Below are the code and all the weights of a small trained network. Each question names an input and a target symbol and asks about switching units off, where a switched-off unit gives its printed mean instead of its output.

import numpy as np


def w(rows, s, z=0):
    codes = np.array(rows[::2]) - 128.0
    scale = np.full(codes.shape[1], s)
    scale[-1] = z or s
    return codes * scale


def f(y):
    return y / 2 * (1 + np.tanh(0.7978845608 * (y + 0.044715 * y**3)))


def softmax(a):
    e = np.exp(a - a.max(-1, keepdims=True))
    return e / e.sum(-1, keepdims=True)


def log_softmax(a):
    a = a - a.max(-1, keepdims=True)
    return a - np.log(np.exp(a).sum(-1, keepdims=True))


def net(x, mask):
    ids = ['ΘΦΨαδμτ'.index(c) for c in x.split()]
    T = len(ids)
    res = E[ids] + P[:T]
    u = 0
    for l in range(2):
        q, k, v = (res @ M[l].T for M in (Q, K, V))
        z = softmax(np.where(np.tri(T) > 0, q @ k.T / 4**0.5, -1e9)) @ v
        res = res + np.where(mask[u], z, O[l][:, -1]) @ O[l][:, :-1]
        u += 1
        y = f(res @ A[l][:, :-1].T + A[l][:, -1])
        res = res + np.where(mask[u : u + 8], y, B[l][:, -1]) @ B[l][:, :-1]
        u += 8
    return log_softmax(res[-1] @ U[:, :-1].T + U[:, -1])


Q, K, V, O, A, B = {}, {}, {}, {}, {}, {}
E = w([
[10,106,252],'Θ',
[157,143,180],'Φ',
[171,180,114],'Ψ',
[157,170,57],'α',
[201,213,156],'δ',
[122,89,70],'μ',
[200,215,88],'τ',
],0.012)
P = w([
[199,3,154],'0',
[208,182,120],'1',
[164,145,94],'2',
[142,117,69],'3',
[138,113,49],'4',
[138,162,73],'5',
],0.007)
Q[0] = w([
[122,149,89],'L0H0',
[5,152,67],'L0H0',
[88,45,69],'L0H0',
[149,117,146],'L0H0',
],0.012)
K[0] = w([
[69,73,162],'L0H0',
[56,208,244],'L0H0',
[60,156,111],'L0H0',
[144,142,80],'L0H0',
],0.011)
V[0] = w([
[125,86,157],'L0H0',
[213,97,101],'L0H0',
[159,214,246],'L0H0',
[182,189,14],'L0H0',
],0.011)
O[0] = w([
[118,138,187,215],'L0H0',
[65,80,98,228],'L0H0',
[180,82,129,28],'L0H0',
[62,7,78,7],'L0H0',
],0.013,0.002)
A[0] = w([
[229,192,101,208],'L0N0',
[86,138,172,99],'L0N1',
[254,110,134,178],'L0N2',
[56,76,219,139],'L0N3',
[128,135,217,136],'L0N4',
[179,32,79,109],'L0N5',
[164,94,147,89],'L0N6',
[153,203,166,2],'L0N7',
],0.0094,0.0077)
B[0] = w([
[68,108,159,253],'L0N0',
[129,128,76,132],'L0N1',
[105,167,153,206],'L0N2',
[198,246,53,153],'L0N3',
[185,95,89,183],'L0N4',
[159,120,147,175],'L0N5',
[135,135,136,119],'L0N6',
[123,95,43,187],'L0N7',
],0.012,0.011)
Q[1] = w([
[223,91,75],'L1H0',
[195,86,255],'L1H0',
[48,145,179],'L1H0',
[86,62,163],'L1H0',
],0.0095)
K[1] = w([
[190,158,135],'L1H0',
[6,95,150],'L1H0',
[5,158,109],'L1H0',
[87,160,192],'L1H0',
],0.011)
V[1] = w([
[27,148,132],'L1H0',
[68,224,100],'L1H0',
[160,131,119],'L1H0',
[126,161,250],'L1H0',
],0.012)
O[1] = w([
[197,79,39,187],'L1H0',
[227,126,41,255],'L1H0',
[88,170,184,123],'L1H0',
[7,216,2,65],'L1H0',
],0.0079,0.0064)
A[1] = w([
[138,40,127,5],'L1N0',
[166,225,172,3],'L1N1',
[14,204,238,74],'L1N2',
[158,147,234,33],'L1N3',
[254,114,194,95],'L1N4',
[142,8,200,32],'L1N5',
[241,158,17,212],'L1N6',
[156,241,123,61],'L1N7',
],0.0067,0.0032)
B[1] = w([
[134,224,124,153],'L1N0',
[154,123,132,141],'L1N1',
[160,41,54,150],'L1N2',
[70,196,120,141],'L1N3',
[119,135,50,183],'L1N4',
[148,255,178,168],'L1N5',
[65,54,185,247],'L1N6',
[210,139,149,161],'L1N7',
],0.0071,0.016)
U = w([
[136,212,75,11],'Θ',
[82,208,91,174],'Φ',
[80,135,173,156],'Ψ',
[253,235,114,119],'α',
[35,109,161,94],'δ',
[189,68,111,250],'μ',
[68,183,203,165],'τ',
],0.0068,0.0012)

Each question gives the input, a string of symbols that net reads in full, and the target symbol t.
The units are the heads (4 rows each of Q, K, V and O) and the neurons (one row each of A and B). Each row of codes is followed by its name. A weight is (code - 128) times the scale printed after its matrix; where a second scale follows, it is the last column's (O, A, B and U).
mask holds one flag per unit, layer by layer, with each layer's heads first. A switched-off unit (its flag False) gives its mean, the last column of its rows in O or B, instead of its output. The means were averaged over made-up inputs and are rounded, as every weight is.
A unit's drop is (log p(t) with every unit on - log p(t) with that unit switched off) / (log p(t) with every unit on - log p(t) with every unit switched off).
The circuit of an input: a set's keep is (log p(t) with only the set's units on - log p(t) with every unit switched off) / (log p(t) with every unit on - log p(t) with every unit switched off). Starting from the 12 units with the biggest drops (on a tie, the unit counted first), units are removed one at a time, each time the one whose removal leaves the highest keep (on an exact tie, the one counted first), for as long as the keep stays at least 0.8.
circuit, biggest first: the units of the circuit, biggest drop first
most important unit: the unit with the biggest drop
k most important neurons: the k neurons with the biggest drops, biggest first
top k neurons in layer l: the k neurons of layer l with the biggest drops, biggest first
drop of u: that unit's drop, to one decimal
input μ τ Θ Θ, target μ: top neuron in layer 0 -> [L0N0]
input δ Ψ Ψ δ, target δ: circuit, biggest first -> [L1H0; L0H0]
input μ Θ Θ, target μ: 4 most important neurons -> [L0N7; L0N0; L0N4; L0N2]
input Φ μ Ψ α, target Φ: 2 most important neurons -> [L1N6; L0N2]
input μ τ δ Ψ τ, target μ: top 3 neurons in layer 0 -> [L0N4; L0N3; L0N7]
input τ τ α μ, target τ: 2 most important neurons -> [L1N5; L0N5]
input τ τ μ μ δ, target τ: circuit, biggest first -> [L1H0; L0H0; L0N5; L1N5]
input δ μ μ μ τ, target δ: circuit, biggest first -> [L0H0; L1H0]
input Φ Θ μ μ μ, target Φ: 3 most important neurons -> [L0N0; L0N2; L0N3]
input μ Ψ μ μ Ψ, target μ: 2 most important neurons -> [L0N4; L0N7]
input τ τ Φ, target τ: circuit, biggest first -> [L1H0; L0H0; L0N5; L1N5]
input μ μ Θ μ, target α: 2 most important neurons -> [L0N2; L1N6]
input μ α τ, target μ: circuit, biggest first -> [L0H0; L1H0]
input τ μ Θ, target α: circuit, biggest first -> [L0N3]
input Φ Θ δ μ μ μ, target Φ: circuit, biggest first -> [L1H0; L0H0; L0N0; L0N2]
input α τ μ μ, target α: 2 most important neurons -> [L1N5; L1N6]
input δ Φ τ α τ α, target δ: top 3 neurons in layer 0 -> [L0N3; L0N7; L0N5]
input Φ Θ δ μ δ, target Φ: circuit, biggest first -> [L1H0; L0H0; L0N2]
input τ Ψ δ, target τ: circuit, biggest first -> [L1H0; L0H0; L1N5; L0N5]
input μ α μ τ τ Φ, target μ: most important unit -> L0N4
input μ Θ Θ Θ, target α: 2 most important neurons -> [L0N4; L0N2]
input μ μ μ δ, target μ: top 3 neurons in layer 0 -> [L0N4; L0N7; L0N5]
input τ μ Φ, target τ: top 2 neurons in layer 0 -> [L0N5; L0N0]
input τ Ψ μ δ μ μ, target τ: drop of L1H0 -> 1.3
input μ μ μ μ Ψ, target μ: drop of L1H0 -> 0.7
input μ α α, target μ: drop of L1H0 -> 0.4
input δ τ μ, target δ: top neuron in layer 0 -> [L0N7]
input τ δ μ τ, target τ: drop of L1H0 -> 1.1
input μ μ μ Φ, target μ: top 2 neurons in layer 0 -> [L0N4; L0N3]
